Below is a small trained network, with its code and all its weights. Each question gives an input and a target symbol and asks what happens when units are switched off, that is, made to give their printed mean instead of their output.

import numpy as np


def w(rows, s, z=0):
    codes = np.array(rows[::2]) - 128.0
    scale = np.full(codes.shape[1], s)
    scale[-1] = z or s
    return codes * scale


def f(y):
    return y / 2 * (1 + np.tanh(0.7978845608 * (y + 0.044715 * y**3)))


def softmax(a):
    e = np.exp(a - a.max(-1, keepdims=True))
    return e / e.sum(-1, keepdims=True)


def log_softmax(a):
    a = a - a.max(-1, keepdims=True)
    return a - np.log(np.exp(a).sum(-1, keepdims=True))


def net(x, mask):
    ids = ['αβεζθπσφω'.index(c) for c in x.split()]
    T = len(ids)
    res = E[ids] + P[:T]
    u = 0
    for l in range(3):
        q, k, v = (res @ M[l].T for M in (Q, K, V))
        z = softmax(np.where(np.tri(T) > 0, q @ k.T / 3**0.5, -1e9)) @ v
        res = res + np.where(mask[u], z, O[l][:, -1]) @ O[l][:, :-1]
        u += 1
        y = f(res @ A[l][:, :-1].T + A[l][:, -1])
        res = res + np.where(mask[u : u + 12], y, B[l][:, -1]) @ B[l][:, :-1]
        u += 12
    return log_softmax(res[-1] @ U[:, :-1].T + U[:, -1])


Q, K, V, O, A, B = {}, {}, {}, {}, {}, {}
E = w([
[39,222,251,103,78],'α',
[118,92,132,148,133],'β',
[137,104,129,154,180],'ε',
[135,189,146,189,105],'ζ',
[85,88,30,93,120],'θ',
[110,147,151,14,135],'π',
[76,134,39,127,174],'σ',
[158,100,143,100,74],'φ',
[75,57,74,84,90],'ω',
],0.018)
P = w([
[217,179,115,95,93],'0',
[134,118,228,138,138],'1',
[178,159,75,149,99],'2',
[96,83,206,169,136],'3',
[153,145,38,191,102],'4',
[66,44,167,201,136],'5',
[127,133,2,229,102],'6',
[71,57,179,188,137],'7',
],0.0083)
Q[0] = w([
[139,5,73,76,77],'L0H1',
[185,71,145,201,171],'L0H1',
[191,124,142,218,4],'L0H1',
],0.034)
K[0] = w([
[129,4,106,67,129],'L0H1',
[179,122,93,212,161],'L0H1',
[229,74,193,177,51],'L0H1',
],0.033)
V[0] = w([
[156,165,141,85,130],'L0H1',
[145,136,136,113,125],'L0H1',
[17,29,68,253,119],'L0H1',
],0.0053)
O[0] = w([
[107,101,79,162,129,93],'L0H1',
[110,99,101,142,131,117],'L0H1',
[207,246,252,44,109,253],'L0H1',
],0.0038,0.0023)
A[0] = w([
[143,94,78,163,112,128],'L0N1',
[180,183,159,163,229,3],'L0N2',
[131,147,137,211,124,28],'L0N3',
[149,85,90,93,148,96],'L0N4',
[176,180,144,7,151,71],'L0N5',
[175,129,146,102,163,104],'L0N6',
[204,184,121,96,242,149],'L0N7',
[95,208,146,137,166,89],'L0N8',
[122,86,162,133,131,108],'L0N9',
[160,221,169,125,65,76],'L0N10',
[198,153,220,72,180,142],'L0N11',
[116,153,91,137,134,77],'L0N12',
],0.011,0.0048)
B[0] = w([
[141,182,79,129,225,249],'L0N1',
[167,169,146,96,155,122],'L0N2',
[195,103,127,253,134,157],'L0N3',
[136,207,125,196,141,233],'L0N4',
[73,208,199,202,84,146],'L0N5',
[79,101,144,112,74,49],'L0N6',
[31,159,96,208,193,143],'L0N7',
[78,99,45,147,118,187],'L0N8',
[138,131,119,161,209,187],'L0N9',
[89,48,45,77,40,244],'L0N10',
[102,71,85,197,181,159],'L0N11',
[172,115,116,122,118,87],'L0N12',
],0.012,0.0013)
Q[1] = w([
[133,105,81,138,118],'L1H1',
[43,56,172,108,143],'L1H1',
[183,251,130,203,88],'L1H1',
],0.013)
K[1] = w([
[160,139,150,140,144],'L1H1',
[114,120,79,245,6],'L1H1',
[162,135,75,4,221],'L1H1',
],0.012)
V[1] = w([
[117,156,163,3,205],'L1H1',
[75,94,135,131,84],'L1H1',
[67,97,96,91,114],'L1H1',
],0.0078)
O[1] = w([
[137,160,177,2,199,1],'L1H1',
[120,69,86,112,158,200],'L1H1',
[122,87,60,100,182,215],'L1H1',
],0.0067,0.0046)
A[1] = w([
[180,63,192,163,162,19],'L1N1',
[221,88,172,69,59,72],'L1N2',
[162,144,91,75,57,1],'L1N3',
[98,155,132,161,124,85],'L1N4',
[213,204,122,127,125,49],'L1N5',
[41,172,209,113,75,60],'L1N6',
[126,143,202,50,55,175],'L1N7',
[111,130,121,144,140,75],'L1N8',
[127,140,226,133,178,2],'L1N9',
[145,108,76,123,95,9],'L1N10',
[118,75,250,90,118,78],'L1N11',
[167,129,77,149,153,55],'L1N12',
],0.012,0.0047)
B[1] = w([
[79,167,89,99,107,174],'L1N1',
[191,75,140,206,176,186],'L1N2',
[119,120,251,152,67,196],'L1N3',
[123,75,118,134,141,160],'L1N4',
[18,91,177,47,161,157],'L1N5',
[31,64,86,144,101,187],'L1N6',
[216,36,115,19,187,253],'L1N7',
[149,100,129,130,119,138],'L1N8',
[52,72,179,45,182,134],'L1N9',
[126,169,195,92,155,244],'L1N10',
[132,201,222,212,61,200],'L1N11',
[139,116,195,69,75,199],'L1N12',
],0.014,0.0032)
Q[2] = w([
[110,34,173,168,15],'L2H1',
[1,156,144,63,159],'L2H1',
[134,11,94,167,89],'L2H1',
],0.012)
K[2] = w([
[136,35,123,237,33],'L2H1',
[29,173,188,83,167],'L2H1',
[163,106,53,127,6],'L2H1',
],0.013)
V[2] = w([
[254,193,99,69,145],'L2H1',
[126,104,215,77,230],'L2H1',
[138,219,177,186,124],'L2H1',
],0.0038)
O[2] = w([
[167,252,200,149,74,1],'L2H1',
[50,148,85,208,63,128],'L2H1',
[186,118,130,185,148,73],'L2H1',
],0.0034,0.0054)
A[2] = w([
[204,186,160,185,221,82],'L2N1',
[193,99,209,171,166,95],'L2N2',
[105,212,76,101,10,83],'L2N3',
[139,169,113,200,111,254],'L2N4',
[53,233,128,135,191,119],'L2N5',
[162,172,118,225,114,97],'L2N6',
[232,176,94,80,163,124],'L2N7',
[146,116,31,152,109,215],'L2N8',
[69,122,64,168,135,65],'L2N9',
[162,167,187,191,90,54],'L2N10',
[72,165,210,115,191,121],'L2N11',
[115,140,33,81,98,54],'L2N12',
],0.012,0.0084)
B[2] = w([
[108,62,7,132,86,150],'L2N1',
[127,158,131,154,240,214],'L2N2',
[176,46,132,163,165,159],'L2N3',
[129,190,153,215,134,203],'L2N4',
[204,158,95,94,131,163],'L2N5',
[106,49,114,27,103,156],'L2N6',
[97,130,195,122,77,180],'L2N7',
[54,174,128,94,137,254],'L2N8',
[188,146,140,110,125,221],'L2N9',
[155,149,102,122,38,159],'L2N10',
[155,46,131,154,85,158],'L2N11',
[173,85,120,162,159,177],'L2N12',
],0.019,0.0087)
U = w([
[49,94,54,26,163,110],'α',
[161,138,158,177,76,142],'β',
[180,97,104,78,106,27],'ε',
[3,171,139,200,106,254],'ζ',
[133,156,193,32,74,174],'θ',
[68,53,148,155,108,29],'π',
[167,196,95,79,119,119],'σ',
[107,95,47,201,135,37],'φ',
[125,117,173,159,184,114],'ω',
],0.0049,0.0033)

Each question gives the input, a string of symbols that net reads in full, and the target symbol t.
The units are the heads (3 rows each of Q, K, V and O) and the neurons (one row each of A and B). Each row of codes is followed by its name. A weight is (code - 128) times the scale printed after its matrix; where a second scale follows, it is the last column's (O, A, B and U).
mask holds one flag per unit, layer by layer, with each layer's heads first. A switched-off unit (its flag False) gives its mean, the last column of its rows in O or B, instead of its output. The means were averaged over made-up inputs and are rounded, as every weight is.
A unit's drop is (log p(t) with every unit on - log p(t) with that unit switched off) / (log p(t) with every unit on - log p(t) with every unit switched off).
The circuit of an input: a set's keep is (log p(t) with only the set's units on - log p(t) with every unit switched off) / (log p(t) with every unit on - log p(t) with every unit switched off). Starting from the 12 units with the biggest drops (on a tie, the unit counted first), units are removed one at a time, each time the one whose removal leaves the highest keep (on an exact tie, the one counted first), for as long as the keep stays at least 0.8.
circuit, biggest first: the units of the circuit, biggest drop first
unit that matters most: the unit with the biggest drop
top k neurons: the k neurons with the biggest drops, biggest first
k most important neurons of layer l: the k neurons of layer l with the biggest drops, biggest first
input σ ζ ω α φ, target ω: unit that matters most : L1N2
input β σ π β ε π, target π: circuit, biggest first : (L2N11, L0N5, L1N9)
input π ω ε, target φ: circuit, biggest first : (L0N7, L0N10, L2N1)
input π σ β ζ ζ, target β: 3 most important neurons of layer 2 : (L2N10, L2N3, L2N8)
input ω ω ζ β ω ε, target ζ: circuit, biggest first : (L1H1, L2N4, L0N3)
input α φ ζ φ ω ω, target ζ: circuit, biggest first : (L1H1, L1N7, L2N4)
input φ β θ, target ε: 3 most important neurons of layer 0 : (L0N1, L0N4, L0N10)
input ω ω ζ ω θ σ, target ζ: top 2 neurons : (L2N8, L2N4)
input ω ω ω β π, target α: top 3 neurons : (L0N5, L1N6, L0N11)
input β ζ ε θ, target ζ: circuit, biggest first : (L1H1, L2N4, L1N7)
input β β σ α ω β ω ω, target α: circuit, biggest first : (L1H1, L2N4, L0N10)
input β ζ α φ σ, target σ: circuit, biggest first : (L2N5, L0N7, L0H1)
input ω ζ φ φ ε β, target ζ: top 2 neurons : (L2N8, L2N4)
input π ω ζ φ ω θ, target ζ: 2 most important neurons of layer 0 : (L0N3, L0N10)
input σ φ φ ω φ φ φ, target ω: 3 most important neurons of layer 1 : (L1N2, L1N3, L1N5)
input π θ α, target π: circuit, biggest first : (L0N10, L2N3)
input ζ ζ θ φ φ ω φ α, target α: top neuron : (L2N8)
input π ζ θ π σ, target σ: 2 most important neurons of layer 0 : (L0N7, L0N10)
input π θ ω π, target π: 4 most important neurons of layer 1 : (L1N11, L1N6, L1N9, L1N7)
input σ π ω ζ φ α φ β, target α: top 4 neurons : (L2N8, L0N10, L1N11, L2N4)
input ω π ζ ε σ α β φ, target α: unit that matters most : L1H1
input ω θ ω β, target β: 2 most important neurons of layer 1 : (L1N11, L1N1)
input ω ζ ζ, target β: 3 most important neurons of layer 2 : (L2N10, L2N8, L2N3)
